Below are the code and all the weights of a small trained network. Each question names an input and a class and asks about switching units off, where a switched-off unit gives its printed mean instead of its output.

import numpy as np


def w(rows, s, z=0):
    codes = np.array(rows[::2]) - 128.0
    scale = np.full(codes.shape[1], s)
    scale[-1] = z or s
    return codes * scale


def norm(h):
    return h / np.sqrt((h * h).mean(-1, keepdims=True) + 1e-5)


def f(y):
    return y / 2 * (1 + np.tanh(0.7978845608 * (y + 0.044715 * y**3)))


def log_softmax(a):
    a = a - a.max(-1, keepdims=True)
    return a - np.log(np.exp(a).sum(-1, keepdims=True))


def net(x, mask):
    res = np.array(x, float).reshape(1, 2) / 4 @ E
    u = 0
    for l in range(3):
        y = f(norm(res) @ A[l][:, :-1].T + A[l][:, -1])
        res = res + np.where(mask[u : u + 13], y, B[l][:, -1]) @ B[l][:, :-1]
        u += 13
    return log_softmax(norm(res)[-1] @ U[:, :-1].T + U[:, -1])


A, B = {}, {}
E = w([
[179,238,161,252],'x0',
[13,167,147,116],'x1',
],0.0039)
A[0] = w([
[189,222,191,98,62],'L0N1',
[136,173,75,102,104],'L0N2',
[127,151,191,168,224],'L0N3',
[157,173,135,222,251],'L0N4',
[57,130,109,161,108],'L0N5',
[81,137,57,158,1],'L0N6',
[103,127,116,45,78],'L0N7',
[109,2,111,114,142],'L0N8',
[114,124,49,71,58],'L0N9',
[61,200,169,87,141],'L0N10',
[162,73,126,159,95],'L0N11',
[108,121,144,89,74],'L0N12',
[191,87,117,113,159],'L0N13',
],0.0054,0.00099)
B[0] = w([
[96,138,90,123,152],'L0N1',
[125,114,130,148,123],'L0N2',
[107,75,67,26,177],'L0N3',
[135,101,67,43,242],'L0N4',
[190,56,132,110,164],'L0N5',
[174,114,173,133,117],'L0N6',
[156,159,86,194,194],'L0N7',
[134,183,53,96,254],'L0N8',
[114,126,77,102,170],'L0N9',
[253,93,168,89,215],'L0N10',
[137,89,178,119,132],'L0N11',
[124,93,101,135,145],'L0N12',
[191,54,207,75,167],'L0N13',
],0.0035,0.0023)
A[1] = w([
[122,201,149,128,105],'L1N1',
[2,107,140,152,129],'L1N2',
[115,179,70,131,160],'L1N3',
[53,152,220,117,76],'L1N4',
[61,154,110,131,115],'L1N5',
[111,122,98,105,164],'L1N6',
[128,79,158,68,93],'L1N7',
[50,113,198,162,61],'L1N8',
[148,74,133,129,124],'L1N9',
[159,205,151,185,220],'L1N10',
[82,163,190,97,7],'L1N11',
[169,116,152,205,119],'L1N12',
[147,110,103,103,167],'L1N13',
],0.0074,0.0017)
B[1] = w([
[188,148,2,163,169],'L1N1',
[214,106,128,132,238],'L1N2',
[125,194,120,96,211],'L1N3',
[234,64,204,102,176],'L1N4',
[216,113,152,136,191],'L1N5',
[174,139,184,174,226],'L1N6',
[86,180,90,198,252],'L1N7',
[214,90,204,118,118],'L1N8',
[166,190,116,143,164],'L1N9',
[78,115,14,63,238],'L1N10',
[166,122,140,67,141],'L1N11',
[94,144,160,48,126],'L1N12',
[120,184,169,136,233],'L1N13',
],0.0039,0.002)
A[2] = w([
[177,118,144,92,115],'L2N1',
[201,69,154,134,175],'L2N2',
[144,130,110,220,129],'L2N3',
[86,75,254,121,63],'L2N4',
[141,110,114,140,91],'L2N5',
[139,167,105,92,197],'L2N6',
[100,162,143,98,254],'L2N7',
[145,145,108,102,163],'L2N8',
[118,177,129,106,72],'L2N9',
[119,196,102,172,178],'L2N10',
[150,105,139,92,175],'L2N11',
[123,106,108,91,157],'L2N12',
[63,70,113,77,107],'L2N13',
],0.0093,0.00079)
B[2] = w([
[127,105,196,116,206],'L2N1',
[189,177,200,102,225],'L2N2',
[66,104,127,109,119],'L2N3',
[255,110,209,95,155],'L2N4',
[106,117,142,125,131],'L2N5',
[93,123,180,135,246],'L2N6',
[200,112,174,172,170],'L2N7',
[113,112,165,136,210],'L2N8',
[139,52,110,176,166],'L2N9',
[74,101,168,107,214],'L2N10',
[159,193,141,147,196],'L2N11',
[114,179,143,166,213],'L2N12',
[103,197,45,140,252],'L2N13',
],0.0046,0.0031)
U = w([
[74,211,1,94,181],'0',
[245,162,217,75,182],'1',
[25,35,209,189,162],'2',
[150,72,109,178,6],'3',
[160,48,100,188,1],'4',
],0.013,0.0093)

Each question gives the input, the list of numbers given to net, and the class t.
The units are the neurons (one row each of A and B). Each row of codes is followed by its name. A weight is (code - 128) times the scale printed after its matrix; where a second scale follows, it is the last column's (A, B and U).
mask holds one flag per neuron, layer by layer. A switched-off neuron (its flag False) gives its mean, the last column of its row in B, instead of its output. The means were averaged over made-up inputs and are rounded, as every weight is.
A unit's drop is (log p(t) with every unit on - log p(t) with that unit switched off) / (log p(t) with every unit on - log p(t) with every unit switched off).
unit that matters most: the unit with the biggest drop
top k neurons: the k neurons with the biggest drops, biggest first
top k neurons in layer l: the k neurons of layer l with the biggest drops, biggest first
drop of u: that unit's drop, to one decimal
input [-2,3], class 2: unit that matters most : L0N10
input [0,-2], class 2: top 2 neurons : [L1N7, L0N10]
input [5,7], class 1: top 2 neurons : [L1N4, L0N8]
input [-3,-1], class 2: top 3 neurons : [L1N10, L0N4, L0N3]
input [1,0], class 2: top 2 neurons : [L1N10, L1N6]
input [-3,2], class 2: top 2 neurons : [L1N10, L0N4]
input [-3,1], class 2: top 2 neurons : [L1N10, L0N4]
input [-5,6], class 1: top 4 neurons : [L0N4, L1N10, L0N3, L2N4]
input [-4,5], class 1: top 3 neurons : [L0N4, L1N10, L0N3]
input [-3,3], class 2: top 2 neurons : [L0N8, L1N10]
input [-3,-2], class 2: top 4 neurons : [L1N10, L0N4, L0N3, L1N13]
input [2,-1], class 2: drop of L0N4 : 0.9
input [0,0], class 2: drop of L0N1 : 0.0
input [7,-1], class 0: drop of L1N10 : 0.1
input [7,-3], class 0: top neuron in layer 1 : [L1N10]
